Below is a small trained network, with its code and all its weights. Each question gives an input and a target symbol and asks what happens when units are switched off, that is, made to give their printed mean instead of their output.

import numpy as np


def w(rows, s, z=0):
    codes = np.array(rows[::2]) - 128.0
    scale = np.full(codes.shape[1], s)
    scale[-1] = z or s
    return codes * scale


def softmax(a):
    e = np.exp(a - a.max(-1, keepdims=True))
    return e / e.sum(-1, keepdims=True)


def log_softmax(a):
    a = a - a.max(-1, keepdims=True)
    return a - np.log(np.exp(a).sum(-1, keepdims=True))


def net(x, mask):
    ids = ['ΘΨαβζηλ'.index(c) for c in x.split()]
    T = len(ids)
    res = E[ids] + P[:T]
    u = 0
    for l in range(3):
        r = res
        for j in range(3):
            rows = slice(4 * j, 4 * j + 4)
            q, k, v = (r @ M[l][rows].T for M in (Q, K, V))
            z = softmax(np.where(np.tri(T) > 0, q @ k.T / 4**0.5, -1e9)) @ v
            o = O[l][rows]
            res = res + np.where(mask[u + j], z, o[:, -1]) @ o[:, :-1]
        u += 3
    return log_softmax(res[-1] @ U[:, :-1].T + U[:, -1])


Q, K, V, O = {}, {}, {}, {}
E = w([
[149,133,231,87,66,149],'Θ',
[73,177,135,240,78,114],'Ψ',
[97,193,69,41,219,98],'α',
[189,150,63,152,151,219],'β',
[180,88,148,11,38,112],'ζ',
[216,54,83,190,105,74],'η',
[187,191,221,174,76,202],'λ',
],0.012)
P = w([
[85,140,96,161,5,188],'0',
[98,131,90,170,27,179],'1',
[88,223,205,53,187,77],'2',
[232,178,100,195,76,87],'3',
[102,94,78,170,63,196],'4',
[87,185,226,24,254,89],'5',
[225,136,83,216,126,96],'6',
[92,39,47,171,77,221],'7',
],0.008)
Q[0] = w([
[73,46,141,162,202,55],'L0H0',
[171,51,54,66,145,110],'L0H0',
[134,174,44,201,154,217],'L0H0',
[175,161,4,116,120,178],'L0H0',
[227,160,110,142,68,225],'L0H1',
[91,91,177,76,144,14],'L0H1',
[254,153,86,143,162,223],'L0H1',
[170,223,173,199,111,177],'L0H1',
[20,171,179,179,137,48],'L0H2',
[128,145,156,111,65,204],'L0H2',
[98,201,155,102,152,152],'L0H2',
[187,87,39,83,141,84],'L0H2',
],0.0082)
K[0] = w([
[171,152,110,189,176,59],'L0H0',
[151,47,25,120,113,106],'L0H0',
[98,232,94,144,124,210],'L0H0',
[104,158,56,99,97,192],'L0H0',
[183,56,166,165,1,189],'L0H1',
[97,183,153,11,232,90],'L0H1',
[213,120,76,159,41,229],'L0H1',
[87,145,193,184,82,214],'L0H1',
[31,217,196,92,42,143],'L0H2',
[109,132,59,176,127,189],'L0H2',
[110,231,97,114,165,133],'L0H2',
[207,43,128,106,156,79],'L0H2',
],0.0084)
V[0] = w([
[69,178,121,167,64,186],'L0H0',
[185,47,111,159,235,101],'L0H0',
[139,224,84,77,47,254],'L0H0',
[16,131,229,58,72,107],'L0H0',
[88,210,124,130,200,155],'L0H1',
[122,31,85,183,29,236],'L0H1',
[86,47,138,195,126,209],'L0H1',
[146,174,178,195,204,32],'L0H1',
[79,129,162,55,10,167],'L0H2',
[158,20,161,139,156,50],'L0H2',
[138,109,175,18,114,92],'L0H2',
[81,50,151,190,164,79],'L0H2',
],0.0042)
O[0] = w([
[43,94,126,120,124,113,200],'L0H0',
[239,153,140,114,144,108,39],'L0H0',
[39,107,118,191,152,101,253],'L0H0',
[64,182,108,126,49,254,133],'L0H0',
[188,72,143,146,171,95,104],'L0H1',
[100,161,25,12,107,168,227],'L0H1',
[106,137,91,30,182,156,149],'L0H1',
[45,22,217,151,152,123,68],'L0H1',
[200,132,157,107,134,72,167],'L0H2',
[109,38,73,156,183,144,61],'L0H2',
[132,99,76,103,173,58,80],'L0H2',
[105,65,120,102,183,190,72],'L0H2',
],0.0048,0.0049)
Q[1] = w([
[109,60,93,113,225,97],'L1H0',
[217,205,171,141,171,76],'L1H0',
[162,189,156,98,214,50],'L1H0',
[177,167,77,145,167,111],'L1H0',
[208,116,104,104,144,102],'L1H1',
[199,108,168,127,179,89],'L1H1',
[149,173,127,65,217,135],'L1H1',
[112,108,26,144,102,244],'L1H1',
[126,138,112,254,81,166],'L1H2',
[56,101,154,27,154,112],'L1H2',
[155,102,155,122,198,123],'L1H2',
[147,124,213,110,56,87],'L1H2',
],0.011)
K[1] = w([
[49,132,97,103,86,92],'L1H0',
[151,148,247,149,55,129],'L1H0',
[126,166,184,94,31,95],'L1H0',
[104,154,128,195,69,138],'L1H0',
[117,95,123,88,66,123],'L1H1',
[90,137,149,92,64,149],'L1H1',
[142,138,178,66,101,96],'L1H1',
[153,49,78,83,222,166],'L1H1',
[105,123,64,231,60,131],'L1H2',
[155,76,147,24,153,158],'L1H2',
[194,155,143,135,151,97],'L1H2',
[138,105,222,134,74,147],'L1H2',
],0.012)
V[1] = w([
[25,88,154,117,114,42],'L1H0',
[130,183,57,203,236,175],'L1H0',
[91,69,233,239,54,108],'L1H0',
[108,112,84,133,54,11],'L1H0',
[181,56,156,156,111,255],'L1H1',
[130,119,56,44,163,115],'L1H1',
[81,239,113,69,138,242],'L1H1',
[150,82,69,234,116,120],'L1H1',
[139,68,141,21,64,167],'L1H2',
[114,202,86,247,219,88],'L1H2',
[110,107,236,69,174,165],'L1H2',
[147,144,238,120,40,117],'L1H2',
],0.0064)
O[1] = w([
[79,130,113,16,49,92,95],'L1H0',
[116,175,52,183,180,215,113],'L1H0',
[62,159,195,161,28,58,122],'L1H0',
[32,22,95,48,95,44,148],'L1H0',
[206,164,193,254,150,97,112],'L1H1',
[64,165,91,156,79,152,125],'L1H1',
[231,204,53,120,68,145,254],'L1H1',
[93,74,185,156,81,68,127],'L1H1',
[145,71,120,118,185,198,139],'L1H2',
[88,181,126,111,30,53,111],'L1H2',
[181,138,119,94,232,88,68],'L1H2',
[199,124,99,193,185,145,180],'L1H2',
],0.0063,0.007)
Q[2] = w([
[146,142,59,115,69,136],'L2H0',
[86,167,187,119,152,105],'L2H0',
[32,238,146,92,153,175],'L2H0',
[102,168,163,131,198,200],'L2H0',
[171,101,87,237,66,94],'L2H1',
[156,43,159,248,89,118],'L2H1',
[87,115,84,195,24,119],'L2H1',
[96,224,74,111,176,149],'L2H1',
[169,93,93,78,2,159],'L2H2',
[143,85,59,43,126,244],'L2H2',
[240,65,185,108,141,138],'L2H2',
[153,31,113,48,155,91],'L2H2',
],0.0067)
K[2] = w([
[144,183,116,81,196,117],'L2H0',
[122,164,84,145,13,115],'L2H0',
[35,225,58,119,55,150],'L2H0',
[14,108,76,228,106,181],'L2H0',
[117,55,129,255,56,180],'L2H1',
[173,38,172,208,55,179],'L2H1',
[84,72,45,155,69,174],'L2H1',
[116,201,104,128,215,115],'L2H1',
[201,58,90,151,27,218],'L2H2',
[130,123,64,20,82,145],'L2H2',
[204,68,89,134,153,74],'L2H2',
[218,77,188,36,143,147],'L2H2',
],0.0065)
V[2] = w([
[69,221,148,116,172,132],'L2H0',
[145,134,142,74,108,158],'L2H0',
[133,152,203,137,171,164],'L2H0',
[92,112,106,186,110,190],'L2H0',
[202,139,66,160,82,69],'L2H1',
[142,76,126,210,143,108],'L2H1',
[165,44,48,148,27,203],'L2H1',
[112,138,196,167,91,229],'L2H1',
[119,95,48,205,130,45],'L2H2',
[150,82,140,141,93,240],'L2H2',
[122,152,39,131,191,1],'L2H2',
[193,155,121,66,72,113],'L2H2',
],0.0067)
O[2] = w([
[55,196,148,109,145,185,125],'L2H0',
[162,162,191,125,150,87,167],'L2H0',
[119,169,188,51,80,127,78],'L2H0',
[100,106,114,189,89,94,153],'L2H0',
[48,3,166,158,180,158,205],'L2H1',
[137,108,157,196,83,112,80],'L2H1',
[174,28,198,65,152,124,254],'L2H1',
[204,115,52,99,135,69,163],'L2H1',
[194,81,15,109,163,182,125],'L2H2',
[127,207,134,145,198,117,191],'L2H2',
[147,35,50,114,34,159,69],'L2H2',
[139,180,119,148,97,52,207],'L2H2',
],0.0063,0.0093)
U = w([
[171,134,227,45,100,152,98],'Θ',
[145,140,72,145,3,63,82],'Ψ',
[26,160,91,50,193,159,219],'α',
[186,144,54,201,172,157,192],'β',
[204,79,44,22,160,39,1],'ζ',
[42,19,191,171,217,99,209],'η',
[164,184,193,243,78,98,31],'λ',
],0.0073,0.0053)

Each question gives the input, a string of symbols that net reads in full, and the target symbol t.
The units are the heads (4 rows each of Q, K, V and O). Each row of codes is followed by its name. A weight is (code - 128) times the scale printed after its matrix; where a second scale follows, it is the last column's (O and U).
mask holds one flag per head, layer by layer. A switched-off head (its flag False) gives its mean, the last column of its rows in O, instead of its output. The means were averaged over made-up inputs and are rounded, as every weight is.
A unit's drop is (log p(t) with every unit on - log p(t) with that unit switched off) / (log p(t) with every unit on - log p(t) with every unit switched off).
The circuit of an input: a set's keep is (log p(t) with only the set's units on - log p(t) with every unit switched off) / (log p(t) with every unit on - log p(t) with every unit switched off). Starting from all 9 units, units are removed one at a time, each time the one whose removal leaves the highest keep (on an exact tie, the one counted first), for as long as the keep stays at least 0.8.
units of the circuit, in order: the units of the circuit, biggest drop first
unit that matters most: the unit with the biggest drop
heads that matter: for each layer, one digit per head in row order, 1 if its drop is at least 0.15 and else 0, layers parted by /
drop of u: that unit's drop, to one decimal
input λ λ β Ψ η Ψ Θ Θ, target η: units of the circuit, in order => [L0H2; L1H1]
input β α Θ ζ Ψ, target α: unit that matters most => L0H2
input Ψ α η η Ψ Ψ Ψ λ, target η: heads that matter => 001 / 010 / 000
input Θ Ψ β Ψ Θ α λ λ, target α: heads that matter => 000 / 010 / 000
input λ λ ζ α ζ, target α: heads that matter => 000 / 010 / 010
input ζ ζ β Ψ Θ, target β: heads that matter => 000 / 100 / 000
input β η ζ λ λ, target η: units of the circuit, in order => [L0H2; L0H0; L1H1]
input η α Θ η Ψ, target η: heads that matter => 001 / 010 / 000
input η Ψ β β β ζ β, target ζ: units of the circuit, in order => [L0H0; L2H0; L1H0]
input Ψ ζ α α β α β, target α: heads that matter => 100 / 001 / 100
input Ψ Ψ Θ Θ Θ, target Θ: units of the circuit, in order => [L2H0; L1H0; L1H2]
input λ η Θ η, target Θ: units of the circuit, in order => [L2H0; L1H2; L2H1]
input Θ η Ψ Ψ, target Ψ: units of the circuit, in order => [L1H2; L2H2]
input Θ β Θ, target λ: unit that matters most => L1H2
input λ β λ λ β Θ β, target Θ: units of the circuit, in order => [L1H2; L2H0]
input Ψ Ψ λ ζ, target ζ: units of the circuit, in order => [L0H2; L1H2; L2H0]
input λ β Θ β, target Θ: units of the circuit, in order => [L2H0; L1H2; L2H1]
input η Θ Θ α λ, target α: heads that matter => 010 / 010 / 000
input λ ζ α, target Ψ: heads that matter => 010 / 001 / 011
input η β β ζ Ψ ζ Ψ ζ, target β: heads that matter => 010 / 100 / 000
input η Θ λ α Θ, target α: units of the circuit, in order => [L1H1; L1H0]
input Θ β ζ Θ Ψ, target β: heads that matter => 010 / 100 / 001
input α λ Θ Ψ Ψ, target α: unit that matters most => L1H1
input α η Θ ζ Θ, target η: units of the circuit, in order => [L1H1; L0H2]
input Θ λ α β ζ β Θ Ψ, target β: heads that matter => 000 / 100 / 000
input Ψ β β, target α: drop of L1H2 => 0.1
input β η α β ζ, target β: unit that matters most => L1H0
